Below are the code and all the weights of a small trained network. Each question names an input and a target symbol and asks about switching units off, where a switched-off unit gives its printed mean instead of its output.

import numpy as np


def w(rows, s, z=0):
    codes = np.array(rows[::2]) - 128.0
    scale = np.full(codes.shape[1], s)
    scale[-1] = z or s
    return codes * scale


def f(y):
    return np.maximum(y, 0)


def softmax(a):
    e = np.exp(a - a.max(-1, keepdims=True))
    return e / e.sum(-1, keepdims=True)


def log_softmax(a):
    a = a - a.max(-1, keepdims=True)
    return a - np.log(np.exp(a).sum(-1, keepdims=True))


def net(x, mask):
    ids = ['ΘΞΨαηλτω'.index(c) for c in x.split()]
    T = len(ids)
    res = E[ids] + P[:T]
    u = 0
    for l in range(3):
        q, k, v = (res @ M[l].T for M in (Q, K, V))
        z = softmax(np.where(np.tri(T) > 0, q @ k.T / 3**0.5, -1e9)) @ v
        res = res + np.where(mask[u], z, O[l][:, -1]) @ O[l][:, :-1]
        u += 1
        y = f(res @ A[l][:, :-1].T + A[l][:, -1])
        res = res + np.where(mask[u : u + 4], y, B[l][:, -1]) @ B[l][:, :-1]
        u += 4
    return log_softmax(res[-1] @ U[:, :-1].T + U[:, -1])


Q, K, V, O, A, B = {}, {}, {}, {}, {}, {}
E = w([
[159,109,171,92,141,91,72,186,110,199,104],'Θ',
[126,68,167,131,140,64,166,140,192,121,120],'Ξ',
[126,28,213,174,62,164,82,31,51,92,154],'Ψ',
[210,92,94,88,50,28,142,115,79,141,146],'α',
[93,113,120,137,185,63,170,58,159,156,54],'η',
[175,163,95,230,170,185,86,250,131,106,142],'λ',
[81,111,86,74,65,185,100,176,137,179,78],'τ',
[164,92,141,122,203,112,165,203,152,167,135],'ω',
],0.02)
P = w([
[139,102,241,3,174,179,151,126,133,35,137],'0',
[66,112,170,116,84,120,119,150,172,132,184],'1',
[76,121,147,117,87,99,101,133,145,136,114],'2',
[92,125,126,142,88,98,93,142,128,143,80],'3',
[107,131,108,150,86,109,83,133,134,160,69],'4',
[113,126,87,166,88,104,90,143,135,166,57],'5',
[119,133,85,172,97,100,81,130,134,166,54],'6',
[135,149,79,174,129,94,52,130,135,156,72],'7',
],0.0079)
Q[0] = w([
[76,100,174,158,134,85,50,154,169,237,134],'0.h1',
[188,59,131,163,160,50,99,149,144,205,78],'0.h1',
[158,121,54,113,99,114,123,159,38,3,165],'0.h1',
],0.0061)
K[0] = w([
[130,176,19,166,56,54,186,94,169,83,134],'0.h1',
[194,137,55,129,1,106,191,132,16,113,105],'0.h1',
[36,96,110,121,99,136,103,76,152,139,140],'0.h1',
],0.0073)
V[0] = w([
[218,209,6,143,78,80,68,119,23,65,216],'0.h1',
[31,133,131,175,159,139,54,254,235,139,20],'0.h1',
[132,166,109,57,138,37,139,161,220,10,194],'0.h1',
],0.0042)
O[0] = w([
[190,33,53,143,100,179,166,139,137,98,61,239],'0.h1',
[53,164,80,134,2,123,179,218,81,139,146,2],'0.h1',
[143,65,33,187,93,117,87,158,60,96,111,191],'0.h1',
],0.0098,0.0025)
A[0] = w([
[159,77,103,127,1,220,85,111,62,122,165,2],'0.n1',
[83,35,95,126,138,116,212,157,111,161,246,211],'0.n2',
[185,189,115,98,70,172,149,177,33,172,123,56],'0.n3',
[101,37,149,131,78,175,190,110,198,4,240,127],'0.n4',
],0.0045,0.0015)
B[0] = w([
[130,160,131,126,73,126,93,144,55,45,157,252],'0.n1',
[195,123,149,87,176,149,189,146,79,144,32,198],'0.n2',
[98,107,100,108,215,89,90,94,196,212,90,210],'0.n3',
[124,169,181,72,137,128,61,172,148,1,82,212],'0.n4',
],0.01,0.0033)
Q[1] = w([
[130,234,148,160,97,204,136,154,26,84,176],'1.h1',
[158,137,93,228,254,147,43,154,147,172,89],'1.h1',
[70,131,140,136,234,125,233,65,181,192,72],'1.h1',
],0.0047)
K[1] = w([
[181,186,141,44,99,3,118,184,149,186,120],'1.h1',
[166,91,147,75,14,179,130,135,134,110,25],'1.h1',
[34,184,143,75,189,117,105,139,47,175,91],'1.h1',
],0.0062)
V[1] = w([
[63,161,247,176,63,162,132,151,65,131,133],'1.h1',
[239,168,104,116,35,112,52,110,57,131,42],'1.h1',
[155,227,82,105,131,137,32,70,63,124,254],'1.h1',
],0.0042)
O[1] = w([
[199,153,50,2,242,73,118,69,206,110,149,100],'1.h1',
[190,149,169,87,93,89,124,56,168,184,218,254],'1.h1',
[142,140,95,101,112,196,97,143,65,83,172,59],'1.h1',
],0.0086,0.0053)
A[1] = w([
[157,138,163,91,95,57,93,155,191,71,69,61],'1.n1',
[84,254,64,84,103,105,171,144,181,129,106,9],'1.n2',
[146,132,127,130,182,87,218,79,135,130,153,185],'1.n3',
[67,129,79,75,83,137,54,114,118,95,99,9],'1.n4',
],0.0073,0.0015)
B[1] = w([
[41,123,60,157,159,1,170,153,65,145,209,255],'1.n1',
[201,171,175,113,157,107,148,111,126,48,58,201],'1.n2',
[159,124,214,169,104,136,78,131,106,148,30,182],'1.n3',
[181,102,188,43,115,89,127,130,234,113,192,169],'1.n4',
],0.008,0.0091)
Q[2] = w([
[132,168,158,126,141,192,238,65,170,1,122],'2.h1',
[115,219,153,16,179,36,177,180,36,182,97],'2.h1',
[152,137,112,164,163,109,103,206,215,71,112],'2.h1',
],0.0059)
K[2] = w([
[100,199,148,190,188,97,189,119,2,113,197],'2.h1',
[141,170,72,178,174,65,115,180,148,210,95],'2.h1',
[123,110,58,53,37,131,223,147,83,131,101],'2.h1',
],0.0072)
V[2] = w([
[220,103,108,180,162,139,254,117,64,109,153],'2.h1',
[125,184,123,186,137,124,76,156,94,109,30],'2.h1',
[89,99,78,148,92,132,200,20,121,43,159],'2.h1',
],0.0057)
O[2] = w([
[232,153,109,149,82,113,176,100,47,152,94,97],'2.h1',
[124,138,158,60,235,116,147,35,122,100,121,115],'2.h1',
[48,219,130,62,110,97,254,140,155,60,126,3],'2.h1',
],0.0093,0.0057)
A[2] = w([
[146,171,49,80,79,125,110,214,55,178,215,125],'2.n1',
[19,164,252,141,80,179,216,127,240,164,205,6],'2.n2',
[109,204,67,203,213,255,155,160,156,10,110,127],'2.n3',
[164,40,42,42,192,91,81,154,92,128,69,26],'2.n4',
],0.0053,0.002)
B[2] = w([
[106,102,198,161,192,171,170,65,241,187,212,159],'2.n1',
[43,131,54,59,217,156,72,147,48,18,110,153],'2.n2',
[151,254,127,154,34,113,72,14,128,30,113,151],'2.n3',
[101,203,84,224,70,240,181,148,103,69,146,247],'2.n4',
],0.0085,0.013)
U = w([
[183,69,190,108,192,179,78,195,2,153,105,2],'Θ',
[96,117,96,146,155,36,136,195,88,130,150,116],'Ξ',
[84,154,58,179,108,209,130,76,94,55,167,156],'Ψ',
[207,93,213,79,180,112,118,82,90,97,226,113],'α',
[42,152,177,127,127,149,134,11,107,190,72,219],'η',
[75,98,209,185,110,219,209,76,178,105,194,42],'λ',
[22,26,85,174,173,209,95,82,162,183,176,163],'τ',
[189,84,192,25,116,131,104,228,158,126,85,227],'ω',
],0.0051,0.0044)

Each question gives the input, a string of symbols that net reads in full, and the target symbol t.
The units are the heads (3 rows each of Q, K, V and O) and the neurons (one row each of A and B). Each row of codes is followed by its name. A weight is (code - 128) times the scale printed after its matrix; where a second scale follows, it is the last column's (O, A, B and U).
mask holds one flag per unit, layer by layer, with each layer's heads first. A switched-off unit (its flag False) gives its mean, the last column of its rows in O or B, instead of its output. The means were averaged over made-up inputs and are rounded, as every weight is.
A unit's drop is (log p(t) with every unit on - log p(t) with that unit switched off) / (log p(t) with every unit on - log p(t) with every unit switched off).
The circuit of an input: a set's keep is (log p(t) with only the set's units on - log p(t) with every unit switched off) / (log p(t) with every unit on - log p(t) with every unit switched off). Starting from the 12 units with the biggest drops (on a tie, the unit counted first), units are removed one at a time, each time the one whose removal leaves the highest keep (on an exact tie, the one counted first), for as long as the keep stays at least 0.8.
circuit, biggest first: the units of the circuit, biggest drop first
most important unit: the unit with the biggest drop
k most important neurons: the k neurons with the biggest drops, biggest first
top k neurons in layer l: the k neurons of layer l with the biggest drops, biggest first
input Ξ τ η τ α Ξ, target τ: circuit, biggest first -> 1.n4, 1.n1, 2.h1, 0.h1
input ω λ λ τ λ Ξ τ α, target τ: most important unit -> 1.n4
input η η τ α Ξ Ξ, target τ: 3 most important neurons -> 1.n4, 1.n1, 1.n2
input τ α ω, target τ: 2 most important neurons -> 1.n4, 1.n2
input τ Ψ η α, target Ψ: circuit, biggest first -> 2.n4, 1.h1
input λ λ Ξ λ λ η Θ α, target α: 3 most important neurons -> 2.n4, 0.n1, 0.n3
input ω α τ, target τ: circuit, biggest first -> 2.h1, 1.n2
input Ψ λ η α α α Ξ, target Ψ: circuit, biggest first -> 0.h1, 2.n4, 1.h1
input Ξ ω Ξ Ξ λ ω λ, target Θ: circuit, biggest first -> 2.h1, 0.n2, 0.h1, 1.n1
input λ τ λ, target ω: circuit, biggest first -> 1.n1, 2.n4
input Ξ λ Ξ α Ξ, target Ξ: 3 most important neurons -> 1.n1, 0.n4, 2.n4
input λ α τ λ η, target τ: circuit, biggest first -> 2.h1, 1.n2, 0.h1, 1.n4
input λ Ψ λ, target α: circuit, biggest first -> 1.h1, 0.n4, 0.n1
input η λ Ψ α ω η Θ, target Ψ: 2 most important neurons -> 2.n4, 0.n1
input α τ λ η, target τ: circuit, biggest first -> 1.n2, 0.h1
input τ λ Ξ α τ λ, target τ: circuit, biggest first -> 2.h1, 1.n2, 1.n4
input η η τ, target ω: 2 most important neurons -> 1.n2, 1.n4
input α τ λ τ ω Ψ Ψ ω, target Ψ: circuit, biggest first -> 2.n4, 0.h1
input α λ Ψ, target Ψ: top neuron in layer 2 -> 2.n2
input Θ ω α Ψ Ξ Θ Ξ, target Ψ: top 2 neurons in layer 1 -> 1.n1, 1.n4
input Θ λ λ λ Θ λ Ψ λ, target α: circuit, biggest first -> 1.h1, 0.n1
input η η τ η λ τ Ψ, target α: most important neuron -> 1.n4
input Ψ η τ Ξ, target Ξ: circuit, biggest first -> 1.n1, 0.h1
input Ξ Ξ α α, target λ: 4 most important neurons -> 2.n1, 1.n1, 1.n2, 1.n3
input α η Ξ α λ τ α ω, target τ: 4 most important neurons -> 1.n2, 1.n4, 1.n1, 0.n2
